Below are the code and all the weights of a small trained network. Each question names an input and a class and asks about switching units off, where a switched-off unit gives its printed mean instead of its output.

import numpy as np


def w(rows, s, z=0):
    codes = np.array(rows[::2]) - 128.0
    scale = np.full(codes.shape[1], s)
    scale[-1] = z or s
    return codes * scale


def f(y):
    return np.maximum(y, 0)


def log_softmax(a):
    a = a - a.max(-1, keepdims=True)
    return a - np.log(np.exp(a).sum(-1, keepdims=True))


def net(x, mask):
    res = np.array(x, float).reshape(1, 7) / 4 @ E
    y = f(res @ A[0][:, :-1].T + A[0][:, -1])
    res = res + np.where(mask, y, B[0][:, -1]) @ B[0][:, :-1]
    return log_softmax(res[-1] @ U[:, :-1].T + U[:, -1])


A, B = {}, {}
E = w([
[35,123,134,178,127],'x0',
[196,80,144,77,191],'x1',
[163,82,189,152,54],'x2',
[144,91,255,147,161],'x3',
[71,54,198,36,105],'x4',
[104,46,59,161,94],'x5',
[72,124,129,113,193],'x6',
],0.0086)
A[0] = w([
[141,60,190,208,131,86],'neuron 1',
[154,105,128,81,98,78],'neuron 2',
[142,108,134,105,128,155],'neuron 3',
[14,52,202,46,88,117],'neuron 4',
[143,169,58,188,67,83],'neuron 5',
[140,72,110,82,132,114],'neuron 6',
[236,124,122,96,162,98],'neuron 7',
[231,152,128,116,136,109],'neuron 8',
[111,157,38,155,77,119],'neuron 9',
[104,64,81,104,171,137],'neuron 10',
[158,196,167,60,64,86],'neuron 11',
[117,184,177,90,202,52],'neuron 12',
[245,35,187,216,140,158],'neuron 13',
[242,174,124,32,121,123],'neuron 14',
[87,91,109,99,207,254],'neuron 15',
[118,184,172,96,189,43],'neuron 16',
[128,202,171,147,226,98],'neuron 17',
[124,224,182,121,213,121],'neuron 18',
[169,209,171,73,127,193],'neuron 19',
[254,101,114,55,150,157],'neuron 20',
],0.0085,0.0064)
B[0] = w([
[129,165,189,109,75,184],'neuron 1',
[129,122,107,138,144,146],'neuron 2',
[114,152,112,120,147,160],'neuron 3',
[45,102,194,2,123,255],'neuron 4',
[183,176,125,180,112,197],'neuron 5',
[122,120,88,116,143,161],'neuron 6',
[101,94,144,108,161,190],'neuron 7',
[106,115,132,114,132,187],'neuron 8',
[170,158,89,165,135,210],'neuron 9',
[116,99,84,117,196,176],'neuron 10',
[115,84,104,99,174,167],'neuron 11',
[162,138,93,139,131,171],'neuron 12',
[91,148,195,51,93,236],'neuron 13',
[85,56,116,101,199,213],'neuron 14',
[129,106,80,139,199,240],'neuron 15',
[152,134,109,158,159,161],'neuron 16',
[164,137,51,160,194,193],'neuron 17',
[145,119,65,164,191,206],'neuron 18',
[117,92,82,135,200,213],'neuron 19',
[80,81,123,92,188,226],'neuron 20',
],0.0098,0.0089)
U = w([
[221,146,58,254,156,98],'0',
[121,167,233,113,33,2],'1',
[74,76,137,65,167,253],'2',
],0.0083,0.0039)

Each question gives the input, the list of numbers given to net, and the class t.
The units are the neurons (one row each of A and B). Each row of codes is followed by its name. A weight is (code - 128) times the scale printed after its matrix; where a second scale follows, it is the last column's (A, B and U).
mask holds one flag per neuron, in row order. A switched-off neuron (its flag False) gives its mean, the last column of its row in B, instead of its output. The means were averaged over made-up inputs and are rounded, as every weight is.
A unit's drop is (log p(t) with every unit on - log p(t) with that unit switched off) / (log p(t) with every unit on - log p(t) with every unit switched off).
most important unit: the unit with the biggest drop
top k neurons: the k neurons with the biggest drops, biggest first
drop of u: that unit's drop, to one decimal
input [3,-4,8,6,-2,-6,5], class 1: most important unit => neuron 1
input [4,5,3,8,4,-1,-6], class 1: top 2 neurons => (neuron 1; neuron 13)
input [7,-2,-1,7,-7,8,-6], class 1: top 2 neurons => (neuron 13; neuron 1)
input [4,2,1,8,-8,0,3], class 0: top 2 neurons => (neuron 4; neuron 17)
input [-7,-7,-3,-4,-2,-6,-7], class 0: top 2 neurons => (neuron 4; neuron 5)
input [-3,5,2,-8,-3,6,-3], class 0: top 3 neurons => (neuron 4; neuron 5; neuron 9)
input [-6,2,5,2,-7,5,-6], class 2: top 3 neurons => (neuron 20; neuron 14; neuron 7)
input [3,1,4,7,2,-2,4], class 1: drop of neuron 1 => 0.4
input [-1,0,-3,4,-6,6,2], class 0: drop of neuron 4 => 0.6
input [0,1,-7,-1,-1,4,-8], class 0: drop of neuron 4 => 0.2
